Below is a small trained network, with its code and all its weights. Each question gives an input and a class and asks what happens when units are switched off, that is, made to give their printed mean instead of their output.

import numpy as np


def w(rows, s, z=0):
    codes = np.array(rows[::2]) - 128.0
    scale = np.full(codes.shape[1], s)
    scale[-1] = z or s
    return codes * scale


def f(y):
    return np.maximum(y, 0)


def log_softmax(a):
    a = a - a.max(-1, keepdims=True)
    return a - np.log(np.exp(a).sum(-1, keepdims=True))


def net(x, mask):
    res = np.array(x, float).reshape(1, 4) / 4 @ E
    y = f(res @ A[0][:, :-1].T + A[0][:, -1])
    res = res + np.where(mask, y, B[0][:, -1]) @ B[0][:, :-1]
    return log_softmax(res[-1] @ U[:, :-1].T + U[:, -1])


A, B = {}, {}
E = w([
[137,129,164,59,142,134,53,82,249],'x0',
[109,23,86,113,129,85,91,74,143],'x1',
[218,71,138,193,81,157,159,176,185],'x2',
[116,119,135,109,136,139,135,142,128],'x3',
],0.015)
A[0] = w([
[166,81,122,175,114,129,163,174,90,177],'N0',
[93,171,121,110,142,107,108,104,136,254],'N1',
[155,108,115,139,120,138,124,162,117,164],'N2',
[104,5,96,128,129,90,112,84,115,133],'N3',
[171,111,129,134,118,127,132,162,184,53],'N4',
[107,168,134,83,129,120,97,91,132,93],'N5',
[140,87,132,139,99,154,150,135,110,114],'N6',
[124,101,128,153,134,127,114,129,112,131],'N7',
[131,165,123,120,112,137,134,148,137,227],'N8',
[116,129,131,138,119,128,122,137,99,218],'N9',
[161,120,136,129,112,149,124,137,221,61],'N10',
[108,136,115,120,136,103,132,124,39,254],'N11',
[90,140,106,132,130,121,137,119,73,225],'N12',
],0.025,0.0066)
B[0] = w([
[174,110,112,155,141,138,158,194,199,241],'N0',
[102,155,146,77,179,156,135,89,171,211],'N1',
[156,132,117,155,117,137,142,164,137,179],'N2',
[133,81,81,88,41,30,101,102,152,252],'N3',
[123,113,137,167,106,132,118,114,35,213],'N4',
[96,134,98,115,137,134,96,119,224,206],'N5',
[168,134,140,96,85,114,145,167,128,180],'N6',
[133,126,169,91,94,128,130,168,118,153],'N7',
[129,177,166,142,170,163,156,143,129,179],'N8',
[110,115,130,197,147,133,132,135,116,166],'N9',
[78,138,139,142,142,112,110,84,33,243],'N10',
[113,115,141,174,113,116,98,96,3,224],'N11',
[101,126,142,149,100,113,117,99,40,204],'N12',
],0.026,0.028)
U = w([
[97,170,198,149,189,159,155,141,22,233],'0',
[128,36,125,90,28,115,103,65,47,117],'1',
[96,205,179,10,239,211,149,105,176,175],'2',
[78,104,79,2,132,83,98,92,224,94],'3',
[217,94,160,172,126,229,210,200,164,125],'4',
[221,84,82,80,76,34,172,238,156,3],'5',
],0.0085,0.0028)

Each question gives the input, the list of numbers given to net, and the class t.
The units are the neurons (one row each of A and B). Each row of codes is followed by its name. A weight is (code - 128) times the scale printed after its matrix; where a second scale follows, it is the last column's (A, B and U).
mask holds one flag per neuron, in row order. A switched-off neuron (its flag False) gives its mean, the last column of its row in B, instead of its output. The means were averaged over made-up inputs and are rounded, as every weight is.
A unit's drop is (log p(t) with every unit on - log p(t) with that unit switched off) / (log p(t) with every unit on - log p(t) with every unit switched off).
The circuit of an input: a set's keep is (log p(t) with only the set's units on - log p(t) with every unit switched off) / (log p(t) with every unit on - log p(t) with every unit switched off). Starting from the 12 units with the biggest drops (on a tie, the unit counted first), units are removed one at a time, each time the one whose removal leaves the highest keep (on an exact tie, the one counted first), for as long as the keep stays at least 0.8.
units of the circuit, in order: the units of the circuit, biggest drop first
most important unit: the unit with the biggest drop
top k neurons: the k neurons with the biggest drops, biggest first
drop of u: that unit's drop, to one decimal
input [1,5,0,6], class 3: units of the circuit, in order -> N11, N4
input [-8,1,7,6], class 5: most important unit -> N6
input [5,-3,0,1], class 2: units of the circuit, in order -> N3, N11
input [-6,-1,2,6], class 4: units of the circuit, in order -> N3, N0
input [0,6,1,-1], class 5: top 3 neurons -> N11, N10, N12
input [0,-7,5,1], class 4: top 3 neurons -> N0, N11, N12
input [6,0,-6,-4], class 2: top 2 neurons -> N3, N1
input [0,4,5,5], class 5: top 2 neurons -> N11, N0
input [0,0,3,-3], class 4: top 3 neurons -> N3, N11, N12
input [0,-1,1,-2], class 4: top 2 neurons -> N3, N10
input [6,-5,-6,1], class 2: drop of N3 -> 0.2
input [5,1,-6,-4], class 3: drop of N5 -> 0.1
input [-7,-4,-5,5], class 0: drop of N3 -> 0.4
input [8,-4,7,-2], class 0: units of the circuit, in order -> N3
